Below is a small trained network, with its code and all its weights. Each question gives an input and a target symbol and asks what happens when units are switched off, that is, made to give their printed mean instead of their output.

import numpy as np


def w(rows, s, z=0):
    codes = np.array(rows[::2]) - 128.0
    scale = np.full(codes.shape[1], s)
    scale[-1] = z or s
    return codes * scale


def norm(h):
    return h / np.sqrt((h * h).mean(-1, keepdims=True) + 1e-5)


def f(y):
    return y / 2 * (1 + np.tanh(0.7978845608 * (y + 0.044715 * y**3)))


def softmax(a):
    e = np.exp(a - a.max(-1, keepdims=True))
    return e / e.sum(-1, keepdims=True)


def log_softmax(a):
    a = a - a.max(-1, keepdims=True)
    return a - np.log(np.exp(a).sum(-1, keepdims=True))


def net(x, mask):
    ids = ['ΔΘΛΞΦετ'.index(c) for c in x.split()]
    T = len(ids)
    res = E[ids] + P[:T]
    u = 0
    for l in range(2):
        q, k, v = (norm(res) @ M[l].T for M in (Q, K, V))
        z = softmax(np.where(np.tri(T) > 0, q @ k.T / 4**0.5, -1e9)) @ v
        res = res + np.where(mask[u], z, O[l][:, -1]) @ O[l][:, :-1]
        u += 1
        y = f(norm(res) @ A[l][:, :-1].T + A[l][:, -1])
        res = res + np.where(mask[u : u + 4], y, B[l][:, -1]) @ B[l][:, :-1]
        u += 4
    return log_softmax(norm(res)[-1] @ U[:, :-1].T + U[:, -1])


Q, K, V, O, A, B = {}, {}, {}, {}, {}, {}
E = w([
[139,142,175,213,141],'Δ',
[52,52,203,119,3],'Θ',
[128,87,60,193,149],'Λ',
[150,168,168,107,194],'Ξ',
[21,113,84,70,66],'Φ',
[175,169,138,190,94],'ε',
[207,103,116,141,115],'τ',
],0.021)
P = w([
[213,45,47,128,27],'0',
[99,131,125,244,88],'1',
[120,142,129,218,148],'2',
[138,146,138,187,176],'3',
[156,149,144,160,190],'4',
[180,145,174,155,192],'5',
[198,138,184,133,191],'6',
[218,116,195,121,192],'7',
[236,101,208,111,189],'8',
[253,94,222,98,187],'9',
],0.0062)
Q[0] = w([
[111,162,93,85,169],'0.h0',
[204,141,93,151,42],'0.h0',
[166,255,138,66,123],'0.h0',
[131,208,94,83,19],'0.h0',
],0.0097)
K[0] = w([
[123,120,101,106,163],'0.h0',
[162,121,93,151,50],'0.h0',
[143,181,108,140,109],'0.h0',
[124,156,98,143,1],'0.h0',
],0.013)
V[0] = w([
[197,12,138,240,59],'0.h0',
[109,217,1,107,51],'0.h0',
[188,242,115,206,145],'0.h0',
[81,180,216,90,82],'0.h0',
],0.0078)
O[0] = w([
[183,163,87,104,78,254],'0.h0',
[109,26,89,1,135,100],'0.h0',
[116,106,222,177,90,48],'0.h0',
[195,137,125,97,165,192],'0.h0',
],0.0098,0.0073)
A[0] = w([
[154,201,69,118,137,146],'0.n0',
[128,115,114,73,120,115],'0.n1',
[80,129,170,68,251,224],'0.n2',
[22,71,126,117,119,252],'0.n3',
],0.016,0.003)
B[0] = w([
[68,133,78,120,31,176],'0.n0',
[163,76,202,154,137,220],'0.n1',
[169,74,253,201,166,167],'0.n2',
[94,183,125,125,59,253],'0.n3',
],0.016,0.0062)
Q[1] = w([
[131,156,249,73,178],'1.h0',
[111,109,128,204,106],'1.h0',
[79,90,75,215,200],'1.h0',
[137,124,91,131,143],'1.h0',
],0.018)
K[1] = w([
[104,214,136,5,204],'1.h0',
[99,108,113,128,113],'1.h0',
[112,82,21,168,173],'1.h0',
[94,103,150,140,115],'1.h0',
],0.016)
V[1] = w([
[91,114,171,226,114],'1.h0',
[164,248,156,43,188],'1.h0',
[46,116,90,119,60],'1.h0',
[81,116,81,165,207],'1.h0',
],0.011)
O[1] = w([
[107,182,11,13,151,155],'1.h0',
[48,84,194,160,74,50],'1.h0',
[141,162,63,159,208,209],'1.h0',
[180,137,54,141,47,7],'1.h0',
],0.012,0.014)
A[1] = w([
[248,40,21,84,104,229],'1.n0',
[36,196,155,77,86,203],'1.n1',
[155,74,202,122,241,211],'1.n2',
[63,208,84,93,50,8],'1.n3',
],0.016,0.0017)
B[1] = w([
[130,234,21,250,6,177],'1.n0',
[156,193,70,148,188,235],'1.n1',
[148,49,120,136,63,253],'1.n2',
[102,52,207,155,30,209],'1.n3',
],0.014,0.013)
U = w([
[77,130,80,179,2,119],'Δ',
[111,243,121,103,190,220],'Θ',
[216,130,37,32,195,56],'Λ',
[191,36,170,72,76,172],'Ξ',
[118,92,133,184,192,45],'Φ',
[116,102,151,164,164,48],'ε',
[108,103,134,155,158,3],'τ',
],0.0099,0.0033)

Each question gives the input, a string of symbols that net reads in full, and the target symbol t.
The units are the heads (4 rows each of Q, K, V and O) and the neurons (one row each of A and B). Each row of codes is followed by its name. A weight is (code - 128) times the scale printed after its matrix; where a second scale follows, it is the last column's (O, A, B and U).
mask holds one flag per unit, layer by layer, with each layer's heads first. A switched-off unit (its flag False) gives its mean, the last column of its rows in O or B, instead of its output. The means were averaged over made-up inputs and are rounded, as every weight is.
A unit's drop is (log p(t) with every unit on - log p(t) with that unit switched off) / (log p(t) with every unit on - log p(t) with every unit switched off).
The circuit of an input: a set's keep is (log p(t) with only the set's units on - log p(t) with every unit switched off) / (log p(t) with every unit on - log p(t) with every unit switched off). Starting from all 10 units, units are removed one at a time, each time the one whose removal leaves the highest keep (on an exact tie, the one counted first), for as long as the keep stays at least 0.8.
circuit, biggest first: the units of the circuit, biggest drop first
most important unit: the unit with the biggest drop
k most important neurons: the k neurons with the biggest drops, biggest first
k most important neurons of layer l: the k neurons of layer l with the biggest drops, biggest first
drop when u is switched off: that unit's drop, to one decimal
input Φ Θ Θ, target Θ: 2 most important neurons of layer 0 => [0.n3 0.n0]
input τ ε Φ Θ τ Φ Θ Φ Λ, target Δ: most important unit => 1.n0
input ε Θ ε, target Θ: 2 most important neurons of layer 1 => [1.n2 1.n3]
input Θ Ξ Φ Λ Φ Ξ Θ, target Θ: circuit, biggest first => [1.n1 0.n3]
input ε Θ Φ Θ Λ Θ Φ, target Θ: 2 most important neurons of layer 1 => [1.n2 1.n1]
input ε Θ Θ ε, target Θ: 2 most important neurons of layer 0 => [0.n3 0.n1]
input Θ Θ ε Θ, target Λ: 2 most important neurons => [1.n3 0.n0]
input Φ Θ Φ Θ ε Ξ Θ Θ Φ, target Λ: 2 most important neurons of layer 0 => [0.n1 0.n3]
input ε ε Ξ ε τ Θ Ξ Θ ε, target Ξ: 4 most important neurons => [0.n3 1.n1 0.n0 1.n0]
input Θ Δ Ξ Ξ, target Ξ: circuit, biggest first => [0.n2 1.h0]
input Θ Θ Φ Θ Ξ Φ Θ ε, target Δ: 2 most important neurons => [0.n0 1.n3]
input Θ Θ Φ Φ τ Ξ Δ Λ, target Δ: 2 most important neurons of layer 0 => [0.n2 0.n1]
input ε ε ε, target Λ: 3 most important neurons of layer 1 => [1.n3 1.n0 1.n2]
input Θ Θ Φ ε τ, target Δ: 2 most important neurons of layer 1 => [1.n0 1.n1]
input Θ Θ Δ Ξ, target Ξ: most important neuron => [0.n2]
input Φ Φ ε Θ Θ Θ Δ ε ε ε, target Ξ: 4 most important neurons => [0.n3 1.n1 1.n0 1.n2]
input Λ Φ Θ Φ Θ Ξ Λ ε, target Δ: 2 most important neurons of layer 0 => [0.n0 0.n2]
input Θ Φ Φ Δ ε Θ ε Φ ε, target Λ: 3 most important neurons of layer 1 => [1.n3 1.n0 1.n1]
input Θ Θ Φ Φ Θ, target Λ: 3 most important neurons of layer 1 => [1.n3 1.n1 1.n0]
input Θ Φ Φ Ξ Ξ, target Φ: circuit, biggest first => [0.h0]
input Ξ Ξ Ξ ε Δ τ, target Δ: drop when 1.n0 is switched off => 0.1
